Here is a tiny trained network, its code and every weight. The questions are about switching its units off for an input and a class, where a switched-off unit gives its printed mean instead of its output.

import numpy as np


def w(rows, s, z=0):
    codes = np.array(rows[::2]) - 128.0
    scale = np.full(codes.shape[1], s)
    scale[-1] = z or s
    return codes * scale


def norm(h):
    return h / np.sqrt((h * h).mean(-1, keepdims=True) + 1e-5)


def f(y):
    return np.maximum(y, 0)


def log_softmax(a):
    a = a - a.max(-1, keepdims=True)
    return a - np.log(np.exp(a).sum(-1, keepdims=True))


def net(x, mask):
    res = np.array(x, float).reshape(1, 7) / 4 @ E
    u = 0
    for l in range(2):
        y = f(norm(res) @ A[l][:, :-1].T + A[l][:, -1])
        res = res + np.where(mask[u : u + 5], y, B[l][:, -1]) @ B[l][:, :-1]
        u += 5
    return log_softmax(norm(res)[-1] @ U[:, :-1].T + U[:, -1])


A, B = {}, {}
E = w([
[123,127,130,129,139,127,122,127,124,124,128],'x0',
[132,122,130,127,137,134,134,134,127,126,130],'x1',
[80,108,178,246,143,77,157,82,249,168,180],'x2',
[14,80,106,161,102,157,201,51,130,66,84],'x3',
[127,128,132,135,126,128,132,132,125,124,124],'x4',
[131,129,133,123,127,129,131,125,135,131,127],'x5',
[165,254,70,165,208,142,127,127,185,133,72],'x6',
],0.0051)
A[0] = w([
[205,115,236,160,165,30,51,193,198,237,243,55],'L0N1',
[233,73,203,63,90,103,2,226,44,198,240,2],'L0N2',
[95,54,251,167,68,83,139,124,149,197,187,23],'L0N3',
[166,208,135,139,211,84,120,182,182,180,72,99],'L0N4',
[95,124,201,201,141,44,134,127,211,158,163,176],'L0N5',
],0.0048,0.0055)
B[0] = w([
[207,85,57,67,89,129,72,212,154,250,29,248],'L0N1',
[7,176,192,57,175,39,199,236,155,126,172,247],'L0N2',
[145,49,126,100,130,14,47,151,182,110,5,201],'L0N3',
[146,150,128,171,113,107,139,79,206,164,186,203],'L0N4',
[87,129,117,175,142,76,146,119,179,254,193,254],'L0N5',
],0.006,0.0061)
A[1] = w([
[224,160,160,101,125,102,35,173,121,178,210,159],'L1N1',
[205,184,137,121,168,48,40,164,199,192,142,249],'L1N2',
[83,24,130,96,63,134,127,146,60,185,194,196],'L1N3',
[228,172,151,84,172,78,98,171,112,132,254,143],'L1N4',
[121,202,86,137,174,116,163,129,177,98,77,237],'L1N5',
],0.0062,0.0017)
B[1] = w([
[217,151,74,171,124,124,13,93,145,58,203,189],'L1N1',
[145,117,138,116,117,238,152,85,58,44,97,245],'L1N2',
[160,159,254,135,13,181,206,104,102,67,62,192],'L1N3',
[100,162,177,210,166,42,62,73,54,48,242,181],'L1N4',
[97,80,66,53,191,138,128,192,78,164,111,178],'L1N5',
],0.0057,0.011)
U = w([
[54,212,232,36,106,40,137,229,63,49,210,243],'0',
[113,114,210,65,32,230,225,77,35,29,34,129],'1',
[203,219,64,111,234,167,27,96,31,28,206,56],'2',
[52,139,16,27,224,221,192,135,40,100,12,65],'3',
[215,29,197,81,36,35,33,226,201,227,63,57],'4',
[31,23,226,216,33,48,202,30,199,169,70,2],'5',
[229,210,36,221,200,143,35,70,224,224,226,136],'6',
[30,155,47,212,223,149,224,45,218,224,153,218],'7',
],0.011,0.0035)

Each question gives the input, the list of numbers given to net, and the class t.
The units are the neurons (one row each of A and B). Each row of codes is followed by its name. A weight is (code - 128) times the scale printed after its matrix; where a second scale follows, it is the last column's (A, B and U).
mask holds one flag per neuron, layer by layer. A switched-off neuron (its flag False) gives its mean, the last column of its row in B, instead of its output. The means were averaged over made-up inputs and are rounded, as every weight is.
A unit's drop is (log p(t) with every unit on - log p(t) with that unit switched off) / (log p(t) with every unit on - log p(t) with every unit switched off).
The circuit of an input: a set's keep is (log p(t) with only the set's units on - log p(t) with every unit switched off) / (log p(t) with every unit on - log p(t) with every unit switched off). Starting from all 10 units, units are removed one at a time, each time the one whose removal leaves the highest keep (on an exact tie, the one counted first), for as long as the keep stays at least 0.8.
circuit, biggest first: the units of the circuit, biggest drop first
top k neurons: the k neurons with the biggest drops, biggest first
k most important neurons of layer l: the k neurons of layer l with the biggest drops, biggest first
drop of u: that unit's drop, to one decimal
input [2,8,0,-7,-3,8,-1], class 0: 2 most important neurons of layer 0 -> [L0N2; L0N3]
input [0,5,-1,-8,1,-4,1], class 2: 2 most important neurons of layer 1 -> [L1N1; L1N2]
input [-6,5,8,-2,6,-4,-1], class 4: circuit, biggest first -> [L0N1]
input [8,4,1,7,-1,3,2], class 7: top 3 neurons -> [L1N2; L1N3; L0N1]
input [-5,-7,-5,5,-6,8,1], class 3: circuit, biggest first -> [L1N2; L1N5]
input [-5,-8,0,4,4,1,2], class 3: top 3 neurons -> [L0N5; L1N5; L0N4]
input [-1,-8,-1,-6,3,-2,4], class 2: top 3 neurons -> [L1N2; L0N5; L1N4]
input [-8,-6,5,-1,6,1,-8], class 4: top 2 neurons -> [L0N3; L0N1]
input [4,2,3,0,3,7,-5], class 4: 2 most important neurons of layer 0 -> [L0N3; L0N1]
input [-3,8,8,7,-1,3,2], class 7: 2 most important neurons of layer 0 -> [L0N5; L0N1]
input [8,-6,-1,-4,-7,5,6], class 2: top 2 neurons -> [L1N2; L0N5]
input [0,-1,4,7,5,-3,2], class 7: drop of L1N3 -> 0.2
input [-5,-5,-3,-7,-5,-3,-5], class 0: drop of L0N2 -> 1.4
input [-7,-4,-1,-5,-6,-1,-4], class 0: drop of L0N2 -> 1.5
input [0,1,-4,-5,-2,7,-3], class 0: most important neuron of layer 0 -> [L0N2]
